Below are the code and all the weights of a small trained network. Each question names an input and a class and asks about switching units off, where a switched-off unit gives its printed mean instead of its output.

import numpy as np


def w(rows, s, z=0):
    codes = np.array(rows[::2]) - 128.0
    scale = np.full(codes.shape[1], s)
    scale[-1] = z or s
    return codes * scale


def norm(h):
    return h / np.sqrt((h * h).mean(-1, keepdims=True) + 1e-5)


def f(y):
    return y / 2 * (1 + np.tanh(0.7978845608 * (y + 0.044715 * y**3)))


def log_softmax(a):
    a = a - a.max(-1, keepdims=True)
    return a - np.log(np.exp(a).sum(-1, keepdims=True))


def net(x, mask):
    res = np.array(x, float).reshape(1, 5) / 4 @ E
    u = 0
    for l in range(4):
        y = f(norm(res) @ A[l][:, :-1].T + A[l][:, -1])
        res = res + np.where(mask[u : u + 5], y, B[l][:, -1]) @ B[l][:, :-1]
        u += 5
    return log_softmax(norm(res)[-1] @ U[:, :-1].T + U[:, -1])


A, B = {}, {}
E = w([
[139,50,129,2],'x0',
[51,55,171,148],'x1',
[162,180,252,124],'x2',
[184,106,126,150],'x3',
[117,132,130,123],'x4',
],0.0025)
A[0] = w([
[129,116,252,243,107],'L0N1',
[94,186,32,109,247],'L0N2',
[61,90,131,116,103],'L0N3',
[90,141,71,229,209],'L0N4',
[28,203,125,77,181],'L0N5',
],0.0036,0.0015)
B[0] = w([
[58,238,161,145,234],'L0N1',
[254,106,57,164,236],'L0N2',
[152,184,139,210,141],'L0N3',
[142,111,102,223,255],'L0N4',
[213,108,146,157,186],'L0N5',
],0.004,0.0014)
A[1] = w([
[103,141,127,156,57],'L1N1',
[146,117,182,54,2],'L1N2',
[126,35,96,121,177],'L1N3',
[139,1,117,89,144],'L1N4',
[144,181,155,135,68],'L1N5',
],0.0078,0.0011)
B[1] = w([
[103,86,156,97,137],'L1N1',
[230,63,182,151,180],'L1N2',
[64,172,123,119,213],'L1N3',
[68,195,116,98,253],'L1N4',
[93,253,107,132,161],'L1N5',
],0.0044,0.0029)
A[2] = w([
[154,155,202,253,188],'L2N1',
[106,88,76,95,7],'L2N2',
[40,110,67,232,121],'L2N3',
[84,94,69,214,87],'L2N4',
[196,115,199,145,200],'L2N5',
],0.0048,0.0014)
B[2] = w([
[101,138,58,73,250],'L2N1',
[68,210,141,51,109],'L2N2',
[254,31,185,185,237],'L2N3',
[206,59,201,167,181],'L2N4',
[47,125,225,68,173],'L2N5',
],0.0042,0.0025)
A[3] = w([
[3,162,154,44,46],'L3N1',
[96,162,124,207,152],'L3N2',
[152,159,101,101,111],'L3N3',
[156,86,222,103,11],'L3N4',
[66,102,14,115,77],'L3N5',
],0.005,0.0013)
B[3] = w([
[141,18,93,221,254],'L3N1',
[36,96,148,34,193],'L3N2',
[185,149,113,159,134],'L3N3',
[185,45,195,94,141],'L3N4',
[95,106,129,5,149],'L3N5',
],0.0031,0.0019)
U = w([
[209,108,8,216,64],'0',
[126,122,2,19,191],'1',
[96,244,118,166,184],'2',
[199,118,209,31,91],'3',
[173,41,111,215,244],'4',
[12,52,60,63,167],'5',
[34,192,200,196,16],'6',
[79,39,222,72,25],'7',
],0.0097,0.0011)

Each question gives the input, the list of numbers given to net, and the class t.
The units are the neurons (one row each of A and B). Each row of codes is followed by its name. A weight is (code - 128) times the scale printed after its matrix; where a second scale follows, it is the last column's (A, B and U).
mask holds one flag per neuron, layer by layer. A switched-off neuron (its flag False) gives its mean, the last column of its row in B, instead of its output. The means were averaged over made-up inputs and are rounded, as every weight is.
A unit's drop is (log p(t) with every unit on - log p(t) with that unit switched off) / (log p(t) with every unit on - log p(t) with every unit switched off).
The circuit of an input: a set's keep is (log p(t) with only the set's units on - log p(t) with every unit switched off) / (log p(t) with every unit on - log p(t) with every unit switched off). Starting from the 12 units with the biggest drops (on a tie, the unit counted first), units are removed one at a time, each time the one whose removal leaves the highest keep (on an exact tie, the one counted first), for as long as the keep stays at least 0.8.
units of the circuit, in order: the units of the circuit, biggest drop first
k most important neurons: the k neurons with the biggest drops, biggest first
k most important neurons of layer l: the k neurons of layer l with the biggest drops, biggest first
drop of u: that unit's drop, to one decimal
input [0,4,-6,-5,4], class 4: 2 most important neurons => [L2N3; L0N3]
input [0,1,1,0,-3], class 6: units of the circuit, in order => [L0N1]
input [0,-2,2,5,6], class 2: 2 most important neurons of layer 1 => [L1N5; L1N1]
input [1,2,-3,6,-5], class 5: 2 most important neurons of layer 1 => [L1N4; L1N3]
input [4,3,0,1,-5], class 5: 3 most important neurons => [L1N4; L2N3; L3N1]
input [-3,1,-6,-8,4], class 4: 2 most important neurons => [L2N3; L2N4]
input [-1,-6,5,8,-3], class 2: units of the circuit, in order => [L1N5; L2N3]
input [6,5,-1,6,-3], class 5: 2 most important neurons => [L1N4; L3N1]
input [2,-1,0,0,1], class 1: 3 most important neurons => [L0N1; L1N4; L2N3]
input [-5,1,-3,-8,6], class 4: drop of L0N4 => 0.0
input [-7,8,-7,-8,-5], class 4: drop of L2N4 => 0.1
input [-4,7,-4,-4,-3], class 4: drop of L2N3 => 0.2
